Moves between objects:
levo π ligi
levo χ lipu
ligi π tuma
ligi χ zele
lagi π zele
lagi χ tuma
seta π mari
seta χ saba
zedu π tuvi
zedu χ zago
zuzo π muki
zuzo χ guko
vavi π lagi
vavi χ loru
muki π nafo
muki χ sepo
karu π roli
karu χ demi
niki π mibe
niki χ pure
suva π sepo
suva χ nafo
sala π vavi
sala χ kinu
regi π tiro
regi χ tofa
demi π veti
demi χ karu
noku π vumi
noku χ sotu
sope π niki
sope χ fumo
mome π sida
mome χ gaso
mozi π demi
mozi χ roli
vumi π lidu
vumi χ zate
saba π rusu
saba χ seta
nafo π noku
nafo χ suva
pofo π saba
pofo χ mari
rozu π gaso
rozu χ sida
sotu π suva
sotu χ noku
sida π pofo
sida χ rozu
tuma π loru
tuma χ lagi
pure π fumo
pure χ niki
sepo π guko
sepo χ muki
kinu π fega
kinu χ sala
kepo π seta
kepo χ rusu
zago π kepo
zago χ zedu
tuvi π guro
tuvi χ mive
zate π sotu
zate χ vumi
lipu π mozi
lipu χ levo
fega π pure
fega χ mibe
veti π zate
veti χ lidu
guro π tofa
guro χ tiro
gaso π zuzo
gaso χ mome
mibe π sala
mibe χ fega
zele π lipu
zele χ ligi
rusu π zedu
rusu χ kepo
loru π kinu
loru χ vavi
mari π rozu
mari χ pofo
tofa π sope
tofa χ regi
mive π zago
mive χ tuvi
guko π mome
guko χ zuzo
tiro π mive
tiro χ guro
lidu π karu
lidu χ veti
roli π levo
roli χ mozi
fumo π regi
fumo χ sope

The rows follow the links: the fewer symbols apart two objects are, the more alike their rows tend to be.

Each row is also shifted at random along 11 hidden directions that mean nothing.

Some objects, each with a row of numbers:
sope: -12;-7;-4;-2;-12;-18;-59;-36;48;11;-31;-8;-31;18;-12;-51;-8;5;117;62;41;76;-55;58;15;2;-51;24;38
noku: -9;28;8;3;8;17;-13;20;-18;-2;-19;11;7;-31;25;6;-11;-6;-31;-47;-8;-52;13;-13;10;-1;22;-1;10
mari: -20;13;6;13;-14;18;-13;-53;19;84;8;53;0;-25;-49;27;14;40;41;20;-4;-45;37;-46;-6;56;22;61;1
zele: 74;-11;15;-4;-22;15;5;-39;32;32;43;46;-27;-27;-30;61;-30;3;-22;-11;2;10;38;-7;24;-32;13;10;-17
kepo: 13;-4;55;-15;-33;30;-46;3;-63;45;33;26;-31;22;-36;40;71;-20;8;-47;35;11;5;-22;-1;24;-2;5;-81
demi: 12;0;22;32;-11;43;-5;-1;3;8;21;-4;14;-8;-13;-1;39;8;32;-21;43;-2;-20;-4;-27;53;-10;-13;-2
nafo: 30;23;20;13;16;21;-2;-20;25;-24;-24;-17;-2;2;28;31;-9;1;14;-17;41;17;16;45;14;18;3;-5;22
sepo: 48;16;-37;33;35;2;4;-92;15;-51;-38;-32;-24;3;88;19;25;-18;-8;-49;-7;-4;-47;4;49;36;16;0;26
pure: -40;-32;44;-25;-13;-2;38;-4;79;-9;-1;-15;-33;6;-20;10;22;6;42;65;-38;-12;46;31;9;-26;-9;103;11
vumi: -10;15;4;26;25;5;-12;-6;18;2;13;-20;43;-4;14;32;-37;0;6;-48;44;14;13;31;-1;21;3;-45;0
vavi: 61;-3;16;-32;-36;8;9;-2;-35;25;-7;49;-36;-26;-25;12;6;-14;-28;8;-28;-36;6;-45;1;-41;-4;16;-17
mozi: 84;3;-46;37;-15;16;-20;19;19;29;11;16;1;-31;8;-37;43;-2;0;-37;15;-28;-6;-45;1;37;13;6;8
ligi: -55;-6;14;1;39;-13;66;-49;29;-9;-42;-23;29;-18;15;65;-53;1;8;22;-34;-32;9;11;6;-11;-12;-13;-11
guko: -29;14;36;-4;17;29;-2;-47;-31;-31;-16;-14;-44;-30;4;23;9;3;23;14;-5;20;-1;44;-6;-39;22;-11;-46
sotu: -26;14;65;-4;-10;53;39;-70;-79;-53;21;-20;-6;3;1;38;38;-18;-6;-19;32;14;-25;20;-62;0;-9;-56;-31
lipu: -9;-3;25;17;11;35;6;-3;40;26;-41;25;-24;-37;-14;75;-31;28;12;15;3;-12;-16;-10;55;27;-16;-5;-10
levo: 26;2;32;2;6;8;-39;-73;28;16;12;-6;-20;-52;-44;-50;-23;28;114;66;-35;-1;-9;50;-38;-45;16;56;-1
tuvi: 1;3;-19;-17;-6;-32;-66;42;27;-19;-29;-18;-24;33;47;-89;37;-19;22;-14;-39;-31;-34;2;44;11;-3;93;66
fega: -20;-24;-26;2;13;-22;-14;-24;60;1;-42;-5;-56;-22;10;1;-15;-5;43;37;-27;32;-26;26;59;-45;-12;24;-16
tuma: -101;-11;30;-10;10;-3;4;50;-4;3;-2;-8;36;-12;4;-6;-2;-10;-18;-30;-65;-91;-10;-38;4;4;-1;32;0
mibe: 6;-11;-2;-17;-59;-9;-42;3;51;32;45;30;-25;-3;-21;-55;24;-28;30;-9;21;5;39;5;-6;-34;-7;74;35
rozu: 17;19;-62;12;-28;-4;-16;-32;-15;13;32;41;-16;-7;16;-8;-1;-19;-54;-47;51;36;17;-21;0;-13;21;-40;19

Complete each set of four: the symbols that take the first to the second take the third to the fourth.
Answer with the object's name.
61;7;20;-35;-29;13;35;-38;-30;-3;32;43;-37;1;-23;38;-2;9;-64;16;-15;0;56;-16;-8;-38;30;22;3
to -45;-19;-31;19;-10;-16;-46;-5;27;36;7;-6;-26;-53;-11;-46;26;-40;78;-13;32;35;18;29;-18;-64;-1;-11;-72
as 32;33;-28;13;15;8;18;-41;-23;39;-43;39;9;-36;-6;31;-26;34;-14;16;-14;-46;13;-48;-1;31;25;-11;6
to pure

-2;15;-30;22;0;18;-7;-38;-32;1;10;16;-29;-55;25;14;24;-26;-35;-62;8;-9;19;-19;-3;-34;42;-36;-54
to 9;-24;-61;-1;6;-54;101;-43;9;-43;26;-40;70;43;19;-32;-20;-9;-29;39;-19;10;-11;-11;-62;2;-24;-37;47
as -29;8;-28;25;32;-5;6;60;-18;-18;-8;-39;36;6;22;-22;22;2;-11;-20;13;1;14;8;-21;22;20;-40;-30
to ligi

-46;-6;57;-17;12;-2;-63;45;-28;17;19;-23;3;25;-31;3;8;-1;49;-8;8;29;7;45;-4;-8;1;6;-66
to 15;4;23;4;43;-13;-76;18;-56;50;6;-6;38;16;-47;-27;-17;56;55;26;-66;-28;-60;-21;-2;55;19;18;-36
as -22;-10;-25;-11;-25;-9;7;-1;22;-9;19;26;-32;23;14;9;3;-11;-56;-12;7;25;6;-17;38;-10;0;14;30
to mive

-9;-8;-42;-6;-6;-56;7;-27;-21;52;47;8;76;41;-7;-10;-7;-20;-20;-38;-8;-30;20;-53;-36;32;-2;0;1
to 35;14;46;-2;22;15;-32;-16;-36;-7;-11;-16;4;-15;19;25;1;-18;11;-49;-19;-36;-24;8;8;0;7;-4;-32
as -80;29;16;-8;-61;31;-9;-57;-24;10;75;39;8;-5;-22;-45;32;-12;-1;-27;48;-11;33;-12;-75;5;15;27;58
to lagi

59;-16;45;-29;-23;-18;-10;-51;-2;-1;33;-20;9;72;4;29;27;-42;32;-31;34;33;0;28;-7;14;-38;25;-7
to 77;0;-25;32;52;-24;-8;-21;20;33;10;-19;64;-16;-19;6;-64;40;38;17;-22;-5;-6;6;-14;23;17;-28;-18
as 38;5;27;23;8;41;36;-58;-1;-26;-5;-17;-6;-6;-6;40;6;16;30;27;39;39;-23;32;-24;23;-15;-44;-9
to mari

-4;-6;55;-12;9;6;2;-24;-32;-11;-27;-35;14;6;7;-17;53;-19;59;-2;-51;-72;-44;-12;-27;27;-22;48;-17
to -10;-2;43;19;-1;43;22;40;-1;16;70;-2;52;-14;-59;3;1;48;-2;14;1;-26;36;-6;-60;41;27;1;-6
as -43;-5;-27;-30;-39;-6;57;64;-44;-25;-39;16;-30;4;6;-48;64;-21;-55;34;-14;-30;13;-49;-25;-24;-13;7;7
to sala

9;-1;47;-21;0;9;19;-17;13;-64;-44;-45;-42;-16;13;-41;26;-19;70;59;-16;8;-10;72;-25;-61;-19;38;7
to -20;-26;-25;9;5;-21;-19;-36;19;65;10;33;-18;-7;-27;54;-18;6;5;-4;-19;12;-6;-34;48;4;2;3;-53
as 77;-19;-73;30;7;-28;-30;7;21;10;-33;-19;-32;29;18;-31;41;-10;47;18;54;93;-50;13;31;28;-29;-40;-29
to gaso

-7;-13;-39;22;28;-29;30;-31;57;42;-47;-13;-1;-62;-10;14;-8;-10;70;36;-3;-6;58;19;-12;-44;6;-1;-71
to 129;-10;8;-34;-29;-21;-29;-22;-1;-6;-5;6;-44;26;-2;-38;22;-23;28;24;-10;23;-15;14;11;-33;-17;52;16
as 5;6;-29;13;-12;3;28;-5;-19;0;-22;-3;13;32;-8;-24;31;18;20;44;51;34;-26;-13;-35;60;-28;-34;25
to guko

-55;8;13;-32;-22;-21;-19;-77;-104;29;3;13;-3;7;-19;-5;25;-46;35;-13;14;13;-20;-13;-59;-39;-22;-39;-70
to -7;10;-70;21;22;-33;-13;69;-4;-40;25;-38;61;35;39;-120;11;16;-38;-13;-36;-27;-31;-21;-25;44;28;9;79
as -66;9;18;1;18;5;-94;10;-44;17;9;-2;-19;-11;-9;-22;-5;7;35;-26;-18;15;-47;15;21;-8;18;-5;-43
to suva

-31;-5;77;-22;-14;33;-45;-24;-21;36;-10;46;-35;-8;-41;69;-47;19;15;4;-20;-3;-72;-18;55;6;-36;3;-8
to -24;-8;26;0;-38;18;37;-81;17;11;31;13;9;14;-6;62;9;-37;12;-32;72;26;13;4;-23;14;-43;-24;1
as -76;-24;53;-30;-3;11;29;28;16;-13;-55;-7;-53;6;-3;47;26;-9;12;38;-31;-11;-1;9;44;-20;-30;41;-32
to regi

-47;9;39;13;8;48;4;17;-22;4;5;9;-7;-44;-20;25;10;20;-8;-6;-12;-36;8;-11;-12;4;26;-8;-36
to -33;21;28;-6;-1;25;-14;1;31;17;39;43;3;-32;-30;38;-76;45;-40;0;-16;-19;53;8;20;-18;43;26;41
as 6;19;32;14;22;22;-81;17;-11;0;-3;-8;2;-21;4;-24;-25;16;37;-30;-12;-13;-55;21;24;12;8;3;9
to mozi

66;31;23;-15;-3;24;-52;17;-58;-18;2;23;-32;-20;27;0;-2;-16;-54;-66;-14;-27;-9;-10;25;-28;34;-4;-4
to -29;-2;-7;-28;-9;-37;30;-41;-49;39;-2;18;52;28;-23;-9;-12;0;0;22;-42;-55;-17;-61;-43;25;-21;11;13
as -53;-5;66;-30;24;-12;-10;-7;-24;2;12;-18;46;57;-31;12;-36;40;26;40;-58;-25;-34;6;-6;42;-11;43;26
to lidu

